Here is a tiny trained network, its code and every weight. The questions are about switching its units off for an input and a target symbol, where a switched-off unit gives its printed mean instead of its output.

import numpy as np


def w(rows, s, z=0):
    codes = np.array(rows[::2]) - 128.0
    scale = np.full(codes.shape[1], s)
    scale[-1] = z or s
    return codes * scale


def norm(h):
    return h / np.sqrt((h * h).mean(-1, keepdims=True) + 1e-5)


def f(y):
    return y / 2 * (1 + np.tanh(0.7978845608 * (y + 0.044715 * y**3)))


def softmax(a):
    e = np.exp(a - a.max(-1, keepdims=True))
    return e / e.sum(-1, keepdims=True)


def log_softmax(a):
    a = a - a.max(-1, keepdims=True)
    return a - np.log(np.exp(a).sum(-1, keepdims=True))


def net(x, mask):
    ids = ['αγδεζηθμξστφψ'.index(c) for c in x.split()]
    T = len(ids)
    res = E[ids] + P[:T]
    u = 0
    for l in range(3):
        q, k, v = (norm(res) @ M[l].T for M in (Q, K, V))
        z = softmax(np.where(np.tri(T) > 0, q @ k.T / 2**0.5, -1e9)) @ v
        res = res + np.where(mask[u], z, O[l][:, -1]) @ O[l][:, :-1]
        u += 1
        y = f(norm(res) @ A[l][:, :-1].T + A[l][:, -1])
        res = res + np.where(mask[u : u + 4], y, B[l][:, -1]) @ B[l][:, :-1]
        u += 4
    return log_softmax(norm(res)[-1] @ U[:, :-1].T + U[:, -1])


Q, K, V, O, A, B = {}, {}, {}, {}, {}, {}
E = w([
[95,156,117],'α',
[32,144,135],'γ',
[124,86,59],'δ',
[126,248,142],'ε',
[151,111,121],'ζ',
[132,131,147],'η',
[134,138,162],'θ',
[41,136,177],'μ',
[145,105,147],'ξ',
[132,91,111],'σ',
[94,118,106],'τ',
[146,205,192],'φ',
[16,102,167],'ψ',
],0.014)
P = w([
[152,102,185],'0',
[126,176,69],'1',
[129,104,202],'2',
[133,181,81],'3',
[122,78,184],'4',
[145,169,63],'5',
[121,86,207],'6',
[118,168,71],'7',
[81,107,253],'8',
[121,163,68],'9',
[112,91,238],'10',
],0.011)
Q[0] = w([
[8,87,226],'L0H1',
[71,60,153],'L0H1',
],0.017)
K[0] = w([
[95,102,255],'L0H1',
[91,72,156],'L0H1',
],0.025)
V[0] = w([
[78,16,254],'L0H1',
[107,157,181],'L0H1',
],0.0065)
O[0] = w([
[250,112,94,252],'L0H1',
[144,103,117,181],'L0H1',
],0.011,0.003)
A[0] = w([
[87,3,110,2],'L0N1',
[133,217,182,50],'L0N2',
[81,17,255,103],'L0N3',
[60,76,164,47],'L0N4',
],0.0095,0.0025)
B[0] = w([
[228,77,135,114],'L0N1',
[172,140,206,186],'L0N2',
[245,30,35,251],'L0N3',
[99,95,72,148],'L0N4',
],0.011,0.0019)
Q[1] = w([
[31,61,121],'L1H1',
[146,247,2],'L1H1',
],0.0081)
K[1] = w([
[2,45,57],'L1H1',
[146,38,133],'L1H1',
],0.0065)
V[1] = w([
[104,96,121],'L1H1',
[82,248,151],'L1H1',
],0.016)
O[1] = w([
[185,50,83,52],'L1H1',
[255,149,52,7],'L1H1',
],0.0099,0.002)
A[1] = w([
[215,222,105,101],'L1N1',
[57,224,148,208],'L1N2',
[80,246,77,177],'L1N3',
[150,192,93,3],'L1N4',
],0.013,0.0032)
B[1] = w([
[188,82,68,175],'L1N1',
[172,85,12,253],'L1N2',
[33,154,81,250],'L1N3',
[2,136,127,129],'L1N4',
],0.012,0.0067)
Q[2] = w([
[252,35,169],'L2H1',
[111,63,121],'L2H1',
],0.018)
K[2] = w([
[3,253,149],'L2H1',
[123,187,15],'L2H1',
],0.011)
V[2] = w([
[211,198,161],'L2H1',
[54,254,196],'L2H1',
],0.009)
O[2] = w([
[6,180,222,30],'L2H1',
[171,255,81,2],'L2H1',
],0.0068,0.0041)
A[2] = w([
[118,111,45,251],'L2N1',
[116,118,177,206],'L2N2',
[229,251,92,204],'L2N3',
[66,161,103,103],'L2N4',
],0.018,0.0028)
B[2] = w([
[2,189,125,247],'L2N1',
[125,171,91,134],'L2N2',
[169,134,69,198],'L2N3',
[79,86,141,180],'L2N4',
],0.017,0.011)
U = w([
[35,167,67,202],'α',
[60,112,114,175],'γ',
[76,86,132,75],'δ',
[182,201,11,129],'ε',
[163,102,129,168],'ζ',
[134,164,148,62],'η',
[139,189,169,140],'θ',
[116,86,165,49],'μ',
[139,159,225,214],'ξ',
[125,100,159,64],'σ',
[124,94,134,4],'τ',
[177,163,95,157],'φ',
[143,60,119,136],'ψ',
],0.011,0.0036)

Each question gives the input, a string of symbols that net reads in full, and the target symbol t.
The units are the heads (2 rows each of Q, K, V and O) and the neurons (one row each of A and B). Each row of codes is followed by its name. A weight is (code - 128) times the scale printed after its matrix; where a second scale follows, it is the last column's (O, A, B and U).
mask holds one flag per unit, layer by layer, with each layer's heads first. A switched-off unit (its flag False) gives its mean, the last column of its rows in O or B, instead of its output. The means were averaged over made-up inputs and are rounded, as every weight is.
A unit's drop is (log p(t) with every unit on - log p(t) with that unit switched off) / (log p(t) with every unit on - log p(t) with every unit switched off).
The circuit of an input: a set's keep is (log p(t) with only the set's units on - log p(t) with every unit switched off) / (log p(t) with every unit on - log p(t) with every unit switched off). Starting from the 12 units with the biggest drops (on a tie, the unit counted first), units are removed one at a time, each time the one whose removal leaves the highest keep (on an exact tie, the one counted first), for as long as the keep stays at least 0.8.
circuit, biggest first: the units of the circuit, biggest drop first
top k neurons: the k neurons with the biggest drops, biggest first
top k neurons in layer l: the k neurons of layer l with the biggest drops, biggest first
drop of u: that unit's drop, to one decimal
input ζ ψ σ ζ ε, target ε: circuit, biggest first => [L0N2; L2N3]
input σ φ ξ ζ ξ ε μ ξ η, target ε: circuit, biggest first => [L0H1; L2H1]
input τ ξ ψ τ ξ ξ ξ ε φ ε σ, target ε: circuit, biggest first => [L2H1; L0H1]
input ξ ξ ε τ ξ, target ε: circuit, biggest first => [L0H1; L2H1]
input ζ η θ τ ξ α α ε α, target ε: circuit, biggest first => [L2H1; L0H1]
input φ γ ξ ξ ε τ θ, target ε: top neuron => [L2N3]
input η ε ξ μ σ ξ η, target ε: top 2 neurons => [L2N3; L0N3]
input δ δ ζ ξ μ ε θ, target ε: top 2 neurons => [L2N3; L0N2]
input ε σ γ δ σ ε μ, target ε: circuit, biggest first => [L0H1; L1H1]
input φ α μ σ μ ξ μ ε θ ξ τ, target ε: circuit, biggest first => [L2H1; L0H1]
input ε ψ μ φ μ α σ ξ ε ξ τ, target ε: circuit, biggest first => [L0H1; L2H1]
input ψ α γ θ γ μ ε γ δ, target ε: circuit, biggest first => [L2H1; L0H1]
input φ ξ δ ξ δ ξ ε σ δ, target ε: circuit, biggest first => [L0H1; L2H1]
input η σ ε σ δ σ σ, target ε: top neuron in layer 1 => [L1N1]
input μ η ξ ξ γ ε γ, target ε: top 2 neurons in layer 1 => [L1N3; L1N1]
input ψ ε γ, target ε: drop of L0H1 => 1.2
input ε ξ θ τ α, target ε: drop of L0N3 => 0.0
input σ σ μ ε ξ, target ε: drop of L2N1 => -0.2
